Each row has a hidden stage along a path, written after it and counted from one end. A new block has a new path.
[ -79   77  -61   84  -35   34  -50  127  -31  -22 -116   50   25   -6
  -53  162  -32  -62   -6   86  133   21  -58   66 -177 -268  -12 -131
 -101  123  -19 -158  115   25  257  -63  129   28   16  -73  -68 -121
   53  -84 -143 -135   94   13] : 32
[-107  219  -63  282 -214   22 -165  114  -26  118 -242    3  150   78
 -115  219   87    9 -216  100    1   59   11  -31 -199 -332  152  -56
   46  183  -56 -102   91 -366  463   27  199 -120  -24 -187  -24  -71
  384 -323 -372 -386  173  304] : 31
[ 246  196 -118 -229 -147 -183   96  -67   51  110 -121  105   77 -326
 -157    9  336   13  -55  -42  304  164  -38  -83  -51  174 -161  -36
 -102   42  -64  138   54  -19  370  322   84  165    7 -268  289   98
 -373    9  471    9 -102 -273] : 6
[ 116   49   -8   34  346 -309  210   54  264  -18  152 -133  198  -70
  113 -218  143  162   68 -154 -146   76  126  323  171  -45   66  216
  109   17    2   -4   23  -49  -20  106  -86  153  100 -153   25  -16
 -199  143   95   -7  -27  104] : 14
[  68  -44 -167   72  106 -203  159   91  203  -74  164  -17   36 -179
   11  120  150 -110  -19  -62  233  181  167  192    5   27  -74   32
 -101  109  141    8   34  147   46  -68  189  201  106 -233 -107  -98
 -381   59  209 -175   65  -36] : 13
[-155 -252  235   36  207  -46   54 -186  140  343  216  229 -138  -71
 -111   58   74  -30   11   81 -128  -80 -229   31  237  444   13   65
   -4 -114   26  263   61   98  -41    5  -82  -37  -57  117  -16   36
    4  -26   57   29   22 -191] : 13
[  39 -138  -48  -19   93 -128   87   95   21    0  128  -89  173   61
   55 -306   86  389  -31  -75   41  -28   48  250   66  -58  -73   87
   34   64  185 -207  -11   17 -160  256 -144  107  -20  234  -94 -113
 -206 -123  160    4 -279  140] : 6
[-134 -133   39  -43    0   55   46   68   36  -40  198    4   19  -29
 -120   44    5   29  104  149  111  -63   91  229  -39   26  -36 -111
  -18   92  105  -50   75  173  -52  -83   80  -28   29  151 -172 -131
  -11  -37  -72  -57   16   24] : 15
[ 162  103   97  -65 -157   95 -132  -55  -89  193   15   44   83  -80
 -170   71   81  -15   33  -33   -1 -115  -15 -144  -53   13   68   -2
  -51  -49  -17  156  -17   29  164   80  -43  -41   19   22   97   67
   45  -49  115   50   -7  -63] : 10
[-169 -190   27 -123  -13  -12   68  119   75 -153  184  -82    1  -16
  -55  -55   52  209   73  257  151    0   88  326  -61   39  -91 -122
  -60  151   83 -182  -37  163 -160   54   37  -55  -16  281 -283 -194
   -7  -19  -60    5  -72  137] : 1
[ 120   77  126   37 -309  193 -268  -47 -137  196   66  152   -5 -124
 -207  338  -20 -295   55  -57   70 -169   15 -283 -100  -83   68  -44
 -147  -84   53  200  -17   89  196 -160   74 -103   38  -52  -12   92
   24  -76  112    3  119 -152] : 1
[ 125   26   25 -113  -27 -117   -5   21    5  -90   80 -113   -5 -138
  -49   61  112   42    3   94  153   65  -58   66  -91  -19  -48  -16
 -250    9  -36  -54  -96  142  108  209   30   49   74   16  -47   10
 -183   91  191  108  -73  -47] : 6
[-220 -293 -225   -3  121  117  -89  283  193 -101  221   88  -80   99
  -35  156   34 -109  100  158  118   98  292  233   28   65  -15  -67
  237  229  132  -67   31  111 -359 -278   88   75   30  317 -385 -384
   60 -109 -256 -152   67   88] : 3
[  69  -49   67 -229   70  -76   81   15   73 -138  206  -15  -45 -208
  -54    9   29  -38  194  105  207   -8   20  200  -41   65 -118 -101
 -205   28   -8  -10   20  325  -48   -3   50   61   77   44  -89  -43
 -282  227  244  153   -9 -179] : 9
[ 204  107  -42  149  173 -189   34   55  162  119    8   -1  105  -86
   68   72  138  -48  -28 -195  -62   89   60   23   49  -70  121  166
    7  -13  -18  112   -5  -13  122  -46    3  141   69 -286   83   -5
 -122   77  131  -90  121    5] : 20
[  51 -102  -96  -16  168 -174  114  144   86  -15  159  -99  162   36
   18 -178  138  234   25  -68  -15   37  101  260   82  -10    0  128
  145    5   72  -64    4   25  -70  119  -73  137   46   59   17  -70
 -163  -49   87   11 -176   25] : 18
[  24  -70  206   79  -35   18 -227   64 -116  134   89   15   38  110
  -84   71  -20  113   14   31 -126 -164 -106  -13  -59 -125  162   18
   31  -91  -73   13   26   -2   41  -29  -65 -160  -19  140   38   23
  261 -113  -70   39    4    1] : 26
[ 102  -49   60  -10   71 -289   26    7    7    9  243   -9  195  -26
  103 -426  105  320   -3 -109   42 -166   81  335  207 -116 -131  199
   66  -41  122 -159   96 -186 -158  261  -46   27  -61  136   33   97
 -368  -89  332  -29 -267  -50] : 9
[   8  100  -39   31   24   78   10   45  -36   -3  -65  -33   10  -26
  -31  110    0  -26    1   85   88  -15  -57   47 -114 -148   -6  -69
 -211   79   45 -119   -6  126  154   75   20   90   49   40  -98 -117
  -33    7  -92  -21   36   62] : 16
[ -28  103  -65  151 -230   44  -74   59   24   60  -78  -52  151  -34
 -180  195  182  -37 -121   48   64   91  161   -3 -147 -193   56  -30
   21  183   53  -72   17 -230  294  103  174  -52   38  -61  -75  -46
  152 -240 -161 -294  108  181] : 2
[  72  125  -17   37  -50  -25   -5   88   18 -164   54 -168   88  -90
  -54  144   34  -48   23   55  134   48  118  131 -179 -270   29  -67
 -211  134   47 -154   -7   87  163   47  135   28  137  -65 -148  -80
  -65   46  -37  -86   85  154] : 10
[ 175  104  -84  -87 -109  -74  -92  188   11 -204  171 -122  121 -101
  -62  109   73  -15   77  -15  211   29  252  118 -148 -192   49  -52
  -47   93   54  -41   13  118   31  -44  119   28  147  -83  -65  -98
 -143   38  119  -20   -3  106] : 9
[ -32 -208   50  -42 -275  156 -105   64 -201  -30  106  -43  -89   21
 -130  110   62  239 -118  289  358  -87  -32   60 -252   68  -94 -237
 -327  136  194 -185  -89  307 -128  123  100  -91  -85  391 -238 -201
    6 -166   93  -73  -80  115] : 11
[  -5  167  263   14  -82  280 -218  -57 -112  299 -158   79   84  107
 -128   39  -44  166   29   40 -268 -251 -135 -185  -64  -94  240  -61
   15   13  -33   45   -2  -79  113  107 -269 -190  -57  246   -1  -94
  503 -128 -293   80   51  289] : 1
[ -45   73   74   -2  -40  -55  -35  -78   44   31  211   -8   59 -109
    6 -102  -89 -180  125   92  -38 -183   32  188  161 -101  -92  149
 -112 -100  -31   69  -70  -89   76  -60  101  -52    9  -26 -189  183
 -176   78   14   18    5 -116] : 13
[  86  -96   61   75  -20  -27  -81   86    2    9  107   64  -19  -58
  -76  211  116   74  -66  -36  202   27   57    6 -139  -24   56 -123
 -120  132  173  -77  112  179  -54    8   52    8   40   62  -50 -193
  -61  -89  157 -129   59   90] : 5
[-182 -265  -74  108   91   51  -37  214  101  -48  144  -30  -32  126
   60   38  -92   13   61  165   31    6   89  262  -40  -84   -9  -18
   16  111   33 -111  -90  166 -213 -300   87    0  -42  191 -383 -222
  104  -20 -207 -121   96   85] : 33
[ -14 -135 -293   82  205 -161  121  222  258 -134  142  -35  -31  -48
   86  113  182  -47  -48   64  228  245  237  284   12   67  -55   31
   13  204  119  -71  -21  131 -163 -109  179  233   62  -45 -229 -279
 -250   30   20 -222   88   69] : 15
[ -57 -149   62  -28 -161   75  -16   52  -88   23   87  -26   -7   -3
  -82   13    8  159   -3  199  182  -90  -32  130 -138   20  -72 -124
 -184   52   72  -83  -74  220  -27  -20   73  -74  -77  188 -173  -87
   17  -67   45  -36  -23   17] : 21
[ 106 -156  109  140    7 -132 -114  109  -46   99   57  158  -45    2
   36   72  129  226 -128  -20  211  -53  -38   71 -110  -23   26  -80
  -80   69   80  -90  146  124 -127  -57   78  -40 -119   50   64 -146
  -48 -109  267 -183   76  -37] : 33
[  39 -181  105 -158  306 -143 -145   32  172  182  337  208 -179   -4
  141  -36  -83   91   77  -16 -106 -115 -203  -37  311  480  136  143
   13 -213   27  368 -120  291 -378 -131 -330   32  -10  119 -139 -147
 -104  145  191  364 -191   65] : 6
[  99   16   85  145   29  -96 -131    1   -4   25  170   34  -19  -49
   80   34   28  -73  -23   16   66 -138   56  124   56 -145   -8  105
 -161  -19   52  -46    8  -25  -90  -33  113  -19  -15   42 -105   29
 -164   24  123 -113   96  -53] : 14
[ -10   96  -30   -7   -1   45   19   70   -5  -53    3  -16   30  -70
  -69  130    0  -67   59   82  125  -12   18   99 -117 -146   -7 -102
 -147   87   40  -84   57  134  162  -13   79   58   74  -30  -81 -107
  -51   21  -73  -37   63   32] : 17
[ 165 -146  182  104   -7 -224  -32   53 -111   55   71   69   15   10
  136 -218  193  554 -197   24  275 -149  -43  239  -80  -36  -68  -59
 -186   96  164 -279  124   82 -272  209   20  -64 -213  221   69 -135
 -171 -117  419 -181  -62   70] : 22
[ 129 -154    8 -148  131  -69   -5  104   24  -88  302   -2  -57  -91
  -20   65   21  -38  164   -5  146  -38   45  128   12   96  -29   -1
 -101  -73   59   61  -16  384 -187  -89  -23  115  102   94  -49  -74
 -290  160  262  190  -74 -202] : 14
[ -74  201 -228   68  -28  110  -96  244 -105 -191 -257  -19   -1   43
  -65  299  -12 -122  -38  153  240  122  -39   42 -320 -460  -17 -225
 -156  234  -15 -360  154   20  356   65  162  133  101  -12  -70 -253
   69 -125 -314 -143   79   78] : 25
[ 110 -280  114 -145   77  -83  -32    9   95  243  200  120  -56  -42
   60 -192   28  160  116   24  -24 -109  -83   74  139  354  -36  112
   26 -156 -107  284 -188  271 -294 -206 -122  -16 -164  115  -53   28
  -80  154  351  182  -42 -252] : 31
[ 225  156  195   29 -213   56 -150 -121 -107  241  -10   23  110 -119
 -106   78   14  -19   -5 -135  -52 -161  -88 -230  -55  -92   91   57
 -206 -114   16  153  -97   26  232   78  -80  -78   11  -89   54  154
   -3  -13  211   75   10   -4] : 3
[ -76  241  -83  234 -208   61  -79  103  -21   26 -269  -77  151   25
  -82  179   54  -17 -149  127   65   74   45   39 -256 -405   71  -96
  -88  229  -48 -198   35 -249  443   28  225  -67   -9 -165 -109  -84
  284 -203 -337 -356  208  275] : 26
[   3 -152   40  114   47  107 -164  136  -57   -3  209 -111    6  148
  -35  128  -35    7   34   59  -78 -102   76   80  -41 -121  134   54
  -25  -15   79  -54  -98  139 -165  -82  -33  -25   70  273 -203 -118
  135  -62 -167    5   13  106] : 15
[-106  326   19  207 -212   42  -49   -4   45    5 -208  -71  165  -70
 -140  201   95  -45 -143  134   47   64   89   50 -206 -362   89 -120
 -120  283   11 -184  105 -335  476  150  221 -126   47 -172 -134  -74
  269 -194 -352 -377  229  398] : 5
[ 183   62  -86    0  -33 -166  -72   77   82  158  -49  108   48 -105
  -25   56  230   10  -67  -46  105   93   30  -31   -7   74   24   70
   79    3 -116  163   10  -74  139  -11   83   63  -49 -206  171   18
  -73  -28  225  -95   59 -152] : 25
[ 178   70  -43  -41  -70  -80    5   16  -85   68  -29  -11   46 -107
  -90   69  175   53  -65   -9  162   27  -84  -36  -88  -10  -46    5
 -162  -38    0    4  -16   89  223  214   30  112   27  -66  159   48
 -202  -35  241   33  -91 -165] : 18
[  78   15  -83  -13  239 -187  110   88  183   32  123  -76  176   -5
   42 -190  149  134   59  -98 -120   46  134  240  161   -1   47  192
  198   11   -3   29    8  -88  -37  102  -90  141   64  -25   31  -36
 -121   28   28    1  -86   46] : 14
[ -37 -142  112  114   50   -2  -79  114   44  -51  280  -98   25   49
  -27  122  -44  -15   82   68  -46  -89  127  192  -29 -102  124   25
  -29    3   62  -11  -38  152 -129 -204   62  -88   73   99 -221  -84
   97   18 -117  -50  107  118] : 18
[-262 -272  206   95  329  -38  -56 -162  166  445   65  339 -324   44
   83   58  -50  -18  -76  224 -206  -87 -497  -45  307  526   32  104
  -95 -165  -98  282  -78   92 -118  -69 -182  -41 -194  180 -160  -52
  153    9 -101  105   40 -127] : 24
[ 316  295 -207  -27 -416  158   -3  230 -126 -243 -117 -329  395  -93
 -164   16  170   42   93  -57  290   29  560  164 -437 -605  -22 -137
  -44  306   63 -276  -28    7  222  -10  291   45  111  -90  -27  -76
  -36  -29   43 -287  164  150] : 15
[  41   44  165  253    4   85 -210   46   82  207   93  -69  135  144
  -13   74   35   98  -54  -21 -286 -131  177   10   16  -97  339  121
  137   66   23  115  -76 -166  -97 -132  -59 -189   -1   90 -164 -110
  459 -109 -300 -201  216  443] : 12
[ -87 -198  136  182  176   50   32  -99   50  208  -34  -29 -152   43
   27   90   43  -11  -74  198 -121    8 -256   56   12   85  -19   73
 -275  -16  -72  -51 -193  121   -6   80  -17   22  -87  231 -205   -9
  112   53 -112  -36  149 -103] : 21
[ -59  123  -15  203 -301   85  -44  -26   26  155 -165  -57  164  -47
 -209  169  226  -18 -173  103   27   83  138  -16 -158 -174   33  -26
  -14  213   20  -71  -23 -325  366  156  212 -107  -30  -49  -87    9
  243 -271 -204 -383  180  189] : 2
[ -73 -228   32  -44 -228  135 -118   77 -180   -1  192  101  -92  -14
 -216  205   70   72  -45  196  356  -96   11   39 -177   99  -88 -236
 -152   88  213  -86  101  269  -72   13  142  -63  -27  294 -100 -163
  -61 -221  110  -92  -73  -69] : 13
[-147 -235 -159  108  151  -11   19  224  207 -116  233    1  -60   36
   69  112   10  -98   63  147  134   76  253  325   17    4  -28  -10
   48  176  112  -71  -23  171 -290 -332  181   76   14  115 -384 -279
  -55   23 -149 -211  167   79] : 19
[  74 -185   81 -186   58  -30  -24    0  125  119  258  140  -33 -128
  -39  -67   50    4  174  -15   54  -80   62   77  130  272  -51   31
   43  -50   24  212  -36  228 -245 -136  -75   15  -31  122  -82  -35
 -175  115  290  140  -36 -190] : 4
[  54  -22   29  -14 -196  152 -194   61  -18   41   17   41 -104  -74
 -128  319   79  -93  -31  168  193   18   48 -114 -203   46   57 -158
 -198  125   19   54  -92  186    4  -85  109  -74   -1  106 -181 -164
  131  -23   -1  -73  166   79] : 4
[-147 -228  -49  -62   -2   53  -14  157   14 -108  192  -29   -7   47
  -78   29   15  107   60  152  139   -3   82  214  -50  -15  -72  -91
   -8  115  147 -174   -4  167 -163   17    9   16   26  312 -260 -207
  -42 -107  -70    2 -117   64] : 2
[ 133  162  -77 -134 -173  -19  -99  103   37   72   75   52  135  -83
  -62  -34  109  102   24   18  126  -72  191   27   -8   87   76  -11
  106   44   17  201  -17   -8   23  -73   22  -34  -16 -104   17  -88
    4  -41   97  -31  -28  163] : 14
[ -22  -74 -119   44  210 -112  129  135  181  -29  109  -17   59  -22
   17    8  129   66   14   -1   62  110  132  243   35   27   10   24
   74  128   92  -51   63   82  -61  -17   32  149   59   -9  -88 -193
 -117   -1  -22 -119   25   80] : 16
[ 210  -27  169  170   55 -180 -208   31  -78  115   30  227  -96    4
  195 -116  238  327 -205   52  249 -206   32  171   11  -56  -33   -3
 -117  119   85 -213  197 -104 -370  129   90  -74 -251  255  105 -147
 -122  -91  342 -284  124  -23] : 18
